Each row has a name. Each piece below is followed by the name of the row it came from, unless a question asks for something else. Each question is about the rows just above it.

Columns, left to right: U N P R B
[125 131 125 131 132] : <74>
[151 106 151 105 105] : <125>
[182  75 182  74  73] : <129>
[115 141 115 141 141] : <62>
[106  75 141] is in which column, read top down?	N
q: [151 106 151 105 105]	<125>
[131 106] is in which column, read top down?	N
[ 73  74 182  75 182] is which row reordered?	<129>
Which column holds this, read top down? [105  74]	R

Columns, left to right: W Z V H C M A K G
[145 123 121 142 132 112 131  95 124] -> <89>
[123 121 145  95 123 142 131 112 132] -> <34>
[107 135 139 106 122 152 126 173 140] -> <72>
[109 125  96 112 132 115 160 100 131] -> <81>
[ 96 100 109 112 115 125 131 132 160] is which row reordered?	<81>
[131 100 160 115 132 112  96 125 109] is which row reordered?	<81>
Which row holds these entries in another order? [124  95 131 112 132 142 121 123 145]	<89>

Columns, left to right: Y F T Q L
[114  75 128  99 128] = <71>
[114 128  74 128  99] = <122>
[128  75 113  99 128] = <46>
Which row holds these entries in another order? [ 75  99 114 128 128]	<71>
[128  99 113  75 128] is which row reordered?	<46>
Which row holds these entries in another order? [128  75 128 114  99]	<71>
Put [ 75  99 113 128 128] back in order: which row is it?	<46>
Put [128  99 128  75 114] back in order: which row is it?	<71>

Columns, left to right: Gero Sumur dele nakir zem dosaz ranon
[114  87 136 127 171 138 126] : <5>
[138 127 170 136 114 126  87] : <23>
[167 152 166  86  91 128 148] : <25>
[126  87] is in which column, read top down?	ranon
[138 127 136 114 126  87 170] is which row reordered?	<23>
Which row holds these entries in another order? [148 128  91  86 166 152 167]	<25>
Which row holds these entries in another order? [126 138 171 127 136  87 114]	<5>
[ 87 114 126 127 136 138 171] is which row reordered?	<5>

Columns, left to right: kig lenul ded zodim Daso pomab vabu peb Dem
[ 85 128 123 116 130 127  99 129 118] = <59>
[171 118 127 151 128 132 161 138 149] = <116>
[145 119 131 155 125 120 137 146 154] = <88>
[116 129 133 138 125 111 141 128 120] = <133>
[130 129 133 139 122 129 131 141 137] = <82>
[139 141 129 121 137 131 133 129 130] = <80>
[ 97 114 128 127 123 113 117 119  93] = <146>
[111 141 133 120 138 129 116 127 125] = <148>
[161 120 129 153 131 129 152 143 159] = <7>
[111 116 120 125 128 129 133 138 141] is which row reordered?	<133>
Which column holds this, read top down? [129 131 113 129]	pomab
Put [120 133 125 129 138 116 141 127 111] back in order: which row is it?	<148>
Put [137 141 131 129 122 139 133 129 130] back in order: which row is it?	<82>
Which row holds these entries in another order? [137 130 129 133 139 122 129 131 141]	<82>

Columns, left to right: Nofed Bab Bemes rupuf zage meror Muv
[159 116 155 150 177 168 115]  <90>
[106 139 135 134 135 147 107]  <40>
[129 139 135 134 135 147 107]  <152>
[123 134 131 130 124 130 121]  <14>
[148 144 113 110 107  83 160]  <11>
[135 129 139 135 148 107 134]  <120>
Which column holds [147 130  83] top down?	meror
Which column holds this, read top down? [130  83]	meror
Which column holds this, read top down? [168 147]	meror
Which column holds this, read top down? [115 107 107]	Muv
Put [107 129 139 135 134 135 147] back in order: which row is it?	<152>

Columns, left to right: S J X D
[100 103 104 105] : <94>
[100 104 104 105] : <68>
[107 133 130 105] : <155>
[139 109 111 142] : <127>
[111 141 139 107] : <95>
[141 109 111 144] : <76>
[ 94 109 108  98] : <48>
[142 109 111 138] : <83>
[105 130 108 133] : <51>
[127 111 112 129] : <177>
[102 123 123 101] : <65>
[127 124 124 128] : <19>
Put [142 139 109 111] back in order: which row is it?	<127>
Put [109 111 144 141] back in order: which row is it?	<76>
Put [105 130 133 107] back in order: which row is it?	<155>
Which column holds [104 130 111 139 111 108 111 108 112 123] top down?	X
[111 108 111 108 112] is in which column, read top down?	X
Put [100 104 105 104] back in order: which row is it?	<68>

Columns, left to right: kat keze fikag lebo zili fov gamig Muzi
[129 109 111 140 138 130 128 120] : <85>
[145 166 127 157  87 130 126 127] : <8>
[135 116  87 184 141 129 150 114] : <4>
[166 127 156 127 126 130  87 145] : <21>
Which column holds [135 166] top down?	kat
[184 127] is in which column, read top down?	lebo
Put [126 127 145 166 127 157  87 130] back in order: which row is it?	<8>
Which column holds this, read top down? [140 157]	lebo

Columns, left to right: keseb daguz tude tura fifo zabo
[110 144 123 145 172 111] : <42>
[111 111 123 172 144 145] : <93>
[128 106 130 106 143 166] : <47>
[114 144 124 144 170 124] : <9>
[124 170 144 124 144 114] is which row reordered?	<9>
Which row holds these entries in another order? [110 111 123 144 145 172]	<42>

Columns, left to right: mivu lide fef Sogi
[119 138 139 134]  <49>
[122 134 144 138]  <39>
[121 125 139 136]  <203>
[100 132 102 127]  <99>
[122 108 147 138]  <202>
[131 127 143 123]  <26>
[134 125 127 109]  <185>
[134 109 127 126]  <197>
[109 125 127 107]  <190>
[121 125 129 129]  <131>
[109 125 127 134]  <199>
[139 144 139 102 147 143 127] is in which column, read top down?	fef
Which row holds these entries in another order? [122 134 138 144]	<39>
Which column holds [139 144 139 102] top down?	fef
[108 122 138 147] is which row reordered?	<202>
Which row holds these entries in another order? [138 134 144 122]	<39>
Which row holds these entries in another order? [109 126 127 134]	<197>
Which column holds this, read top down? [139 144 139 102 147 143]	fef

